In the rows, zero is written as 128.
Each row of numbers stands for one element and depends on some of the facts below. Use the named rows to name the rest.

Some elements and their rows:
J_926: [137 147 141 179 129 150 138 138  81 111 142 159  97 119 137 116 127 103
  96  67 126  92 142 125 130 103 114]
J_138: [140 143 112 147 135 119 129 108  59 115 151 119 122 108 156 143 146 109
  77  66 109 125 135 114 134 110 102]
J_654: [158 168 231 161 110 155 144 166 115 131 149 155 131  84 138 169 165  68
  83 102 102 147 137 130 158 124 136]
J_918: [108 164  51 102 170 138 103 123 145 137 118 117 125 133 146 104 129 136
 149 144 196 116 148 130 160 184 140]
J_590: [145 146 141 117  98 108 168 169  89 136 148 152 139 126  75 124 132 106
 130 137 114 157 136 133 147 165  91]
J_324: [104 108 132 128  79 124 128 100 192 136 107 104 134 147 178 190  89 160
 120 151 107 115  69 109  75  57 158]
J_248: [127 128 127 140 102 139 133 142 106 117 149 141 111 121 115 123 152 117
  87 118 123 138 123 136 106 132 130]
J_339: [138 107 115 125 121 126 135  80  37 138 150  99 129 112 133 121 163 140
  87  59 107 139 140 131 120 124 108]
J_157: [161 145 142 146  89  78 127 165 213 100 121 136 165 116 163 147 147 184
 143 116 107 101 118 108 127  56  59]
J_939: [131  90 139 158  95 133 130 139  85 145 136  91  96  88  93 109  96 120
 135 148  75 140 149  95  16 100 197]
J_88: [126 148 129  87 157 118 102 115 188 138 143 128 151 139 147  98 126 129
 158 167 156 157 137 142 198 210 118]
J_128: [141 142 144 162 156 121  93 110 179 147  95 135 128 153 204 162  75 141
 116  87 116  77  97 129 144  66 113]
J_227: [114 155  98 132 166 134 121 123 134 131 111 116 127 166 165 119 153 147
 136 156 155 109 140 117 123 142 154]
J_267: [121  69  88 121  95 131 160 140 138  67 155 132 129  97  80  99 130 145
 131 126 152 119 102 145 146  96 113]
J_919: [131 156 126 107 131 128 169 159 108  99 130 109 176 134 116 132 172 107
 132 188 135 170 160 125 131 181 127]
J_235: [140 140 118 161 121 118  73 126 218 149 135 155 140 119 169 111 109 170
 133 100 131 111 102 118 116  95  93]
J_790: [143 144 115 149 124 130 144 142  83 119 118 134  98  98 120 132 151 101
 108  98 146 121 147 120 137 116 130]
J_154: [153 137 139 123 120 138 145 149 119 134 141 136 137 108 100 123 146 114
 111 116 118 143 152 124 133 130 110]
J_801: [ 81 109 115 138 131 159 120 108  96  95 110 111 135 177 125 126 151 155
 121 200 110 141 121 124  71 150 179]

There are 3 kinds of fact about the elements: Λ, Ω, ξ.
J_10 Λ:d
J_101 Λ:d ξ:J_740
J_108 Λ:d ξ:J_548
J_123 Λ:g ξ:J_128
J_128 Λ:a Ω:J_522 ξ:J_240 J_865 J_260
J_132 Λ:f Ω:J_233
J_138 Λ:d Ω:J_865 ξ:J_10 J_654
J_144 Λ:e ξ:J_786 J_470
J_148 Λ:e
J_149 Λ:c ξ:J_66
J_154 Λ:e Ω:J_260
J_155 Λ:a ξ:J_763 J_785
J_157 Λ:e Ω:J_799 ξ:J_853
J_159 Λ:f
J_16 Λ:a Ω:J_294
J_161 Λ:a ξ:J_526
J_168 Λ:f Ω:J_132
J_170 Λ:f ξ:J_550
J_190 Λ:d Ω:J_157 ξ:J_266
J_196 Λ:g Ω:J_336
J_200 Λ:a Ω:J_422
J_202 Λ:b ξ:J_108
J_205 Λ:c Ω:J_718 ξ:J_128
J_207 Λ:g
J_209 Λ:e Ω:J_939 ξ:J_844 J_548
J_22 Λ:b
J_227 Λ:a ξ:J_786
J_232 Λ:g Ω:J_161 ξ:J_240 J_574 J_672
J_233 Λ:b ξ:J_638
J_235 Λ:f Ω:J_331 ξ:J_260
J_237 Λ:c ξ:J_128 J_260
J_239 Λ:f Ω:J_940 ξ:J_548
J_240 Λ:d Ω:J_47 ξ:J_844 J_740
J_248 Λ:f Ω:J_54
J_260 Λ:e Ω:J_326
J_263 Λ:e Ω:J_616 ξ:J_634
J_266 Λ:c ξ:J_260
J_267 Λ:f Ω:J_72 ξ:J_634
J_270 Λ:d Ω:J_424 ξ:J_298
J_282 Λ:b Ω:J_880
J_285 Λ:b Ω:J_762
J_287 Λ:f Ω:J_554 ξ:J_260
J_294 Λ:c
J_298 Λ:f
J_304 Λ:g ξ:J_149 J_260 J_785 J_470
J_324 Λ:b Ω:J_248 ξ:J_367 J_740
J_326 Λ:e Ω:J_22 ξ:J_688 J_781 J_548
J_331 Λ:g ξ:J_740
J_336 Λ:g Ω:J_138 ξ:J_940 J_601 J_260
J_337 Λ:e Ω:J_634 ξ:J_918 J_604 J_88 J_108
J_339 Λ:a Ω:J_48
J_357 Λ:c Ω:J_488
J_367 Λ:a
J_378 Λ:c Ω:J_190
J_383 Λ:c Ω:J_594 ξ:J_548
J_394 Λ:a Ω:J_200
J_422 Λ:d Ω:J_205
J_424 Λ:a Ω:J_168
J_425 Λ:c Ω:J_590 ξ:J_149
J_426 Λ:a Ω:J_466
J_428 Λ:e Ω:J_148
J_437 Λ:c Ω:J_282 ξ:J_479
J_456 Λ:e Ω:J_654
J_459 Λ:b Ω:J_239 ξ:J_479 J_202
J_464 Λ:e Ω:J_550
J_466 Λ:a Ω:J_68
J_47 Λ:f Ω:J_235 ξ:J_108 J_266
J_470 Λ:b ξ:J_671
J_479 Λ:b Ω:J_285 ξ:J_260
J_48 Λ:g Ω:J_901
J_481 Λ:d
J_486 Λ:d
J_488 Λ:a Ω:J_993
J_501 Λ:f Ω:J_426
J_522 Λ:f Ω:J_817
J_526 Λ:a Ω:J_155
J_54 Λ:c
J_548 Λ:f Ω:J_853 ξ:J_263
J_550 Λ:b Ω:J_948 ξ:J_202 J_688
J_554 Λ:b Ω:J_722
J_574 Λ:b Ω:J_266
J_590 Λ:c Ω:J_809
J_592 Λ:a Ω:J_90
J_594 Λ:c Ω:J_101
J_595 Λ:b Ω:J_637
J_601 Λ:g Ω:J_574 ξ:J_763
J_604 Λ:b
J_612 Λ:a
J_614 Λ:g Ω:J_788 ξ:J_459 J_266
J_616 Λ:c Ω:J_267
J_634 Λ:c
J_637 Λ:a Ω:J_324
J_638 Λ:c ξ:J_260
J_64 Λ:a Ω:J_844
J_654 Λ:c Ω:J_614
J_66 Λ:d Ω:J_144 ξ:J_266
J_671 Λ:d ξ:J_260
J_672 Λ:a Ω:J_456 ξ:J_926
J_68 Λ:g Ω:J_425 ξ:J_486 J_865
J_688 Λ:b
J_691 Λ:b Ω:J_227
J_692 Λ:b
J_697 Λ:g Ω:J_785
J_71 Λ:b Ω:J_428 ξ:J_235
J_716 Λ:a Ω:J_71
J_718 Λ:e Ω:J_736 ξ:J_298
J_72 Λ:c Ω:J_592
J_722 Λ:a Ω:J_931
J_728 Λ:c Ω:J_394
J_736 Λ:b ξ:J_66
J_740 Λ:b Ω:J_479 ξ:J_260
J_761 Λ:c
J_762 Λ:e
J_763 Λ:a Ω:J_464
J_781 Λ:f Ω:J_740
J_785 Λ:a
J_786 Λ:b
J_788 Λ:f Ω:J_337 ξ:J_298 J_240 J_948 J_266
J_790 Λ:d Ω:J_691
J_795 Λ:c Ω:J_763 ξ:J_479 J_227
J_799 Λ:g Ω:J_240 ξ:J_138
J_801 Λ:b
J_809 Λ:d
J_817 Λ:e Ω:J_790 ξ:J_71
J_844 Λ:f Ω:J_209
J_853 Λ:f Ω:J_93 ξ:J_123 J_740
J_865 Λ:b Ω:J_339
J_88 Λ:c ξ:J_266
J_880 Λ:e
J_893 Λ:d Ω:J_697
J_90 Λ:b Ω:J_378
J_901 Λ:g Ω:J_459
J_902 Λ:f Ω:J_548
J_918 Λ:d ξ:J_763 J_66
J_919 Λ:c ξ:J_592
J_925 Λ:e Ω:J_926 ξ:J_149
J_926 Λ:d Ω:J_893
J_93 Λ:c Ω:J_801 ξ:J_138 J_853
J_931 Λ:e Ω:J_501
J_939 Λ:b Ω:J_728
J_940 Λ:e Ω:J_10 ξ:J_260
J_948 Λ:e Ω:J_66 ξ:J_479 J_266
J_953 Λ:g Ω:J_781 ξ:J_459
J_976 Λ:b ξ:J_740
J_993 Λ:e Ω:J_123

Rows to name:
No name comes twice in this set of rows, the named rows included.
[128 116  95 118  99 136 167 136  73 133 118 195 105 189  74 110  92 129
 105 140 122 125 109 143  99 143  87] => J_501
[116 156  96 133 174 126 104 118 182  94 104 123 147 189 242 154  94 133
 112 143 158  88 120 110 146 100 119] => J_101
[129 137 107  78 117  63 101  85 175 184 100  82 148 108 167 174 122 129
 166 116 106 156 114 107 138 122 112] => J_336
[121 169 121 165 197 158  87 113 138 168 117 141 114 169 150  80 148 152
 145 130 153 101 171 132 130 179 150] => J_785
[114 102 186 121 176 168 138 136  93  62 182 141 151 129  92  68 139 103
 141 143 133 133 132 184 206 188 132] => J_634
[137 147 144 142  89  67 162 157 118  91  87 125 161  92 109 147 170 150
 175 130 104 116 137 118 100  64 108] => J_799
[182 170 238 197 182 150  43 115 195 206 159 209 108 142 163  79 108 153
 125  34  98 103 147 135 166 143  80] => J_260
[145 154 137 180 114 120 142 143  86 100 125 146 123 114  92  91 183 166
 154  83 126  98 160 141  95  96 119] => J_592
[162 146 146 110 139 106  83 107 186 197 144 131 140 133 184 129 115 155
 115  87 110 135 135 114 149 143  81] => J_940
[132 137  73 123 127 101 137 130 124 115 114 125 122 112 140 145 119 119
 116 101 153 120 133 125 135 103 117] => J_270
[131 165 116 134 155 139  73 117 160 184 124 154  86  96 130 113 121 120
 135  64 177 117 130 130 164 150 137] => J_66
[150 137 138 172 139 104  89 143 187  77 126 159 148 127 189 107 103 163
 143  55 113  59  96 143 159  48  70] => J_240
[135 151 154 118  91  91 164 160 164 115 121 109 165 114 181 192 123  99
 110 128 109 152 109 106 139 104 108] => J_93

The same elements again, as new rows of numbers:
Some elements and their rows:
J_634: [ 91 122  85 100 100  89 143 138 121 143 130 143 146 135 107 127 142 107
 101 163 121 128 171 102 117 126 101 128 105  91]
J_481: [ 93 145  85 103 104  94 170 142 115 113 110 130 129 132 107 118 161 114
 106 159 135 120 180 104 113 107 111 123 122  98]
J_170: [129 107  75 107 144 115 140 135 109 120  75 105 137 113 136 136 154 123
 125 156 112 129 176 148 104 141  96 150 109 113]
J_788: [149 123 133 140 176 107 123  98 147 112  64 138 147 107 121  82 140 173
 155 142 138 103 136 151 121 109  86 187 106  91]
J_614: [129 104 136 152 181  91 155 106 171 145  99 149 125  95 103  53 155 201
 151 189 138  93 134 114 125 132 100 193 104  73]
J_801: [119 138  84  92 106 109 124 143 118 129  98 125 168 153 119 129 129  95
 109 139 121 128 167 124 127  96 100 113 113  99]
J_437: [116 134 118 138 149  90 116 126 138 143 134 142 114 113 117 108 136 163
 153 163  89 117 128 129 131 124 105 167 125 117]
J_809: [ 97 142  85 100 106  97 176 143 104 112 113 128 128 131 108 117 154 105
 110 162 132 117 182  99 112 104 110 124 119 101]
J_426: [128 150 151 110 152 137 136 154  71 118 148 146 115 147 134  86  76  62
 163 136 111 102 149  94 150  56 121 127 117 132]
J_456: [103 147 139 108 139 117  95 112 136  94 103 183 131 135 115  99 139 127
 129  95 158 119 170 144 125  78 110 162  90 105]
J_331: [126  97  99 127 167  88 166 101  48 128 143 103 111  96 118 140 161 159
 108 219 130 144 184 149  65 168 132 109 152  99]
J_144: [125 104  77  98 148 116 103 125 108 105  79 127 149 124 127 134 167 126
 116 168 117 115 188 151 101 132  87 151 101 125]
J_48: [ 76 134 123 140 120 127 146 156 168 154 186 142  96 116 131 105 178 143
 175  89 158 123 149 107  65 112 155 148 158  81]
J_919: [115 111  79 117 124  88 133 131 109 144 125 118 141 122 115 134 150 137
 119 189  93 122 160 119 108 150  95 137 120 108]
J_248: [107 149 131 116 136 116 137 128 125 110 107 150 120 123 123 111 125 125
 139  85 140 131 161 134 125  77 122 159 104  99]
J_326: [105 127  93 111 161 128  79 136 118 112  92 172 100 104 141 123 147 126
 157 119 112 118 156 169 142 144  98 181  99 146]
J_155: [144 117  70 106 139 116 122 140 110 139  82 111 155 139 129 120 142 115
 129 185 118 121 157 148 130 143  98 116 129 119]
J_168: [107 154 131 118 137 116 136 127 126 111 109 151 117 123 125 106 123 127
 142  81 141 131 158 135 128  71 125 159 103  98]
J_718: [122 153 114 118 172 110  85 123 100 113  99 126 115 128 119 124 164 164
 159 115 107 107 164 167 135 112 121 164  88 136]

Rows to name:
No name comes twice in this set of rows, the named rows included.
[ 88 131  81 129 138 101 107 142 128 162 129 180  86  92 132 126 125 130
 158 143  85 124 125 141 157 188  94 178 115 135] => J_383
[119 135 124 123 166 118  83 115 120  98  96 161 117 118 130 110 146 145
 150 126 126 113 158 164 122 114 103 171 105 129] => J_817
[ 88 146 131 119 120  80 131 133 137 120 150 166 116 129  99 116 118 148
 137 125 115 135 134 119 141  81 128 145 120  96] => J_616
[119 126 108 117 161 112 132 134 127  92  92 146 101  97 131 127 124 161
 157 130 108 145 139 171 137 111 118 171 124 121] => J_267
[153 170 147 150 156 132 129 121 186 132 122 113  99 110 149  87 138 144
 110 144  79 162 183 144 107  82  95 181 131 172] => J_287
[123 131 119 117 171 117  86 122 117  98  97 148 120 117 127 120 151 153
 159 130 115 110 153 162 120 110 108 168 109 130] => J_925
[116 113 142 134 179 123 174 140  72 135 173 139  72  92 130  91 115 124
 162 181  97 105 163  93 116 115 127 167 118 120] => J_68
[ 88 112  15 105 123 113 146 164 118 152  75 155  90  85 142 134 165  99
 138 182  95 113 162 134 153 229  75 169 111 141] => J_108
[149 138 146 140 192  99 115  76  26  95 115 128 113  98 140 142 121 154
 155 131 135 141 147 193  83 140 126 131 151 116] => J_853
[152 114 134 131 184 108  89 108 182  96  55 139 162 126 110  70 165 194
 161 165 124  74 137 145 127  81  76 200  93 104] => J_948
[ 84 130 118 100 122  71 138 151 149  87 151 167 103 125  91 134 108 177
 136 144 101 158 124 138 150  65 143 140 134  99] => J_378
[106 128  98 108 161 123  82 135 118 104  94 168 101 107 138 124 146 136
 158 120 108 120 154 169 138 139 106 178 103 143] => J_263
[122 122 114 117 167 120  82 113 134 103  79 168 129 112 129 102 151 146
 150 133 129 105 154 162 129 124  90 182  96 122] => J_337
[ 86 208 122 128 129  72 122 128  94 177 152 123 105 148  92 122 155 165
 140  90 102 118 156 119 167 100 151 138  74 102] => J_728
[143 171  96 141 120 112 159 130 189 144 121  97 111 118 135  93 181 140
  67 215  73 160 204 119  92 117  81 153 151 177] => J_671

